Below is a small trained network, with its code and all its weights. Each question gives an input and a target symbol and asks what happens when units are switched off, that is, made to give their printed mean instead of their output.

import numpy as np


def w(rows, s, z=0):
    codes = np.array(rows[::2]) - 128.0
    scale = np.full(codes.shape[1], s)
    scale[-1] = z or s
    return codes * scale


def norm(h):
    return h / np.sqrt((h * h).mean(-1, keepdims=True) + 1e-5)


def f(y):
    return np.maximum(y, 0)


def softmax(a):
    e = np.exp(a - a.max(-1, keepdims=True))
    return e / e.sum(-1, keepdims=True)


def log_softmax(a):
    a = a - a.max(-1, keepdims=True)
    return a - np.log(np.exp(a).sum(-1, keepdims=True))


def net(x, mask):
    ids = ['ΓΦβηθμω'.index(c) for c in x.split()]
    T = len(ids)
    res = E[ids] + P[:T]
    u = 0
    for l in range(2):
        q, k, v = (norm(res) @ M[l].T for M in (Q, K, V))
        z = softmax(np.where(np.tri(T) > 0, q @ k.T / 3**0.5, -1e9)) @ v
        res = res + np.where(mask[u], z, O[l][:, -1]) @ O[l][:, :-1]
        u += 1
        y = f(norm(res) @ A[l][:, :-1].T + A[l][:, -1])
        res = res + np.where(mask[u : u + 4], y, B[l][:, -1]) @ B[l][:, :-1]
        u += 4
    return log_softmax(norm(res)[-1] @ U[:, :-1].T + U[:, -1])


Q, K, V, O, A, B = {}, {}, {}, {}, {}, {}
E = w([
[120,163,90,57,185],'Γ',
[184,158,102,105,177],'Φ',
[184,198,178,102,117],'β',
[155,125,128,69,109],'η',
[177,169,60,253,102],'θ',
[132,65,66,100,199],'μ',
[197,53,165,122,133],'ω',
],0.024)
P = w([
[178,194,156,38,202],'0',
[170,168,136,77,148],'1',
[162,145,129,112,107],'2',
[126,142,112,141,77],'3',
[101,131,100,173,59],'4',
[102,141,79,183,30],'5',
[94,144,56,201,1],'6',
],0.0092)
Q[0] = w([
[6,117,207,209,184],'0.h1',
[123,84,120,103,44],'0.h1',
[188,146,96,109,157],'0.h1',
],0.011)
K[0] = w([
[218,145,182,2,245],'0.h1',
[133,118,129,195,208],'0.h1',
[78,113,110,141,54],'0.h1',
],0.0099)
V[0] = w([
[141,205,174,58,35],'0.h1',
[230,195,5,43,81],'0.h1',
[126,38,255,6,116],'0.h1',
],0.007)
O[0] = w([
[111,148,144,112,29,171],'0.h1',
[88,99,53,136,2,254],'0.h1',
[229,124,119,61,93,134],'0.h1',
],0.0085,0.011)
A[0] = w([
[8,181,193,162,129,85],'0.n1',
[118,144,139,192,170,31],'0.n2',
[143,167,99,164,188,254],'0.n3',
[90,106,118,150,45,42],'0.n4',
],0.011,0.0032)
B[0] = w([
[152,54,194,92,118,162],'0.n1',
[96,138,173,246,109,138],'0.n2',
[183,86,53,132,68,176],'0.n3',
[80,123,166,95,119,253],'0.n4',
],0.011,0.0049)
Q[1] = w([
[20,199,81,190,63],'1.h1',
[161,55,34,74,7],'1.h1',
[35,52,121,90,173],'1.h1',
],0.013)
K[1] = w([
[47,103,89,160,32],'1.h1',
[148,52,133,252,87],'1.h1',
[174,214,102,231,144],'1.h1',
],0.013)
V[1] = w([
[56,152,61,82,184],'1.h1',
[91,191,186,117,127],'1.h1',
[120,8,159,111,131],'1.h1',
],0.018)
O[1] = w([
[228,176,109,213,31,100],'1.h1',
[140,221,172,95,111,2],'1.h1',
[249,52,117,68,195,114],'1.h1',
],0.015,0.0071)
A[1] = w([
[80,141,94,183,236,32],'1.n1',
[76,254,93,248,113,65],'1.n2',
[151,119,245,198,91,209],'1.n3',
[140,146,153,172,162,1],'1.n4',
],0.013,0.0034)
B[1] = w([
[222,180,48,108,57,149],'1.n1',
[134,119,161,113,248,254],'1.n2',
[180,38,170,42,158,155],'1.n3',
[119,140,140,100,160,128],'1.n4',
],0.016,0.0087)
U = w([
[51,125,87,187,212,81],'Γ',
[187,40,61,171,60,3],'Φ',
[29,166,217,95,153,228],'β',
[156,207,55,148,91,223],'η',
[146,67,138,45,221,141],'θ',
[89,142,84,41,4,136],'μ',
[96,61,144,180,98,145],'ω',
],0.014,0.0028)

Each question gives the input, a string of symbols that net reads in full, and the target symbol t.
The units are the heads (3 rows each of Q, K, V and O) and the neurons (one row each of A and B). Each row of codes is followed by its name. A weight is (code - 128) times the scale printed after its matrix; where a second scale follows, it is the last column's (O, A, B and U).
mask holds one flag per unit, layer by layer, with each layer's heads first. A switched-off unit (its flag False) gives its mean, the last column of its rows in O or B, instead of its output. The means were averaged over made-up inputs and are rounded, as every weight is.
A unit's drop is (log p(t) with every unit on - log p(t) with that unit switched off) / (log p(t) with every unit on - log p(t) with every unit switched off).
The circuit of an input: a set's keep is (log p(t) with only the set's units on - log p(t) with every unit switched off) / (log p(t) with every unit on - log p(t) with every unit switched off). Starting from all 10 units, units are removed one at a time, each time the one whose removal leaves the highest keep (on an exact tie, the one counted first), for as long as the keep stays at least 0.8.
circuit, biggest first: the units of the circuit, biggest drop first
top k neurons: the k neurons with the biggest drops, biggest first
k most important neurons of layer l: the k neurons of layer l with the biggest drops, biggest first
drop of u: that unit's drop, to one decimal
input Φ Γ Γ Φ, target Γ: circuit, biggest first : 1.h1, 1.n2
input Γ β Φ Γ, target β: top 2 neurons : 1.n2, 0.n3
input θ Γ Φ η η η η, target β: circuit, biggest first : 1.h1
input Φ Γ Γ, target Γ: circuit, biggest first : 1.h1, 0.n3, 1.n2
input η Γ Γ Φ Γ Γ, target Γ: circuit, biggest first : 1.h1, 1.n2
input θ ω η Γ Φ, target Φ: circuit, biggest first : 0.n1, 0.h1, 1.n2, 1.n1
input Φ Φ Φ, target Γ: top 2 neurons : 1.n2, 0.n1
input θ Φ ω, target ω: top 2 neurons : 0.n3, 1.n2
input θ Γ Γ Γ Φ, target Φ: 3 most important neurons of layer 0 : 0.n3, 0.n1, 0.n2
input Γ ω Γ Γ Γ η Φ, target μ: circuit, biggest first : 0.h1, 1.h1
input θ β ω Γ Γ η, target β: top 2 neurons : 0.n2, 0.n4
input η ω Γ Γ Γ η μ, target Φ: circuit, biggest first : 1.h1, 1.n2
input Γ η β, target μ: drop of 0.h1 : 0.2
input Γ Γ Φ η Γ θ, target Γ: drop of 1.h1 : 0.1
input μ Γ η, target Φ: drop of 1.h1 : 1.1
input μ η Γ, target Φ: top neuron : 0.n3
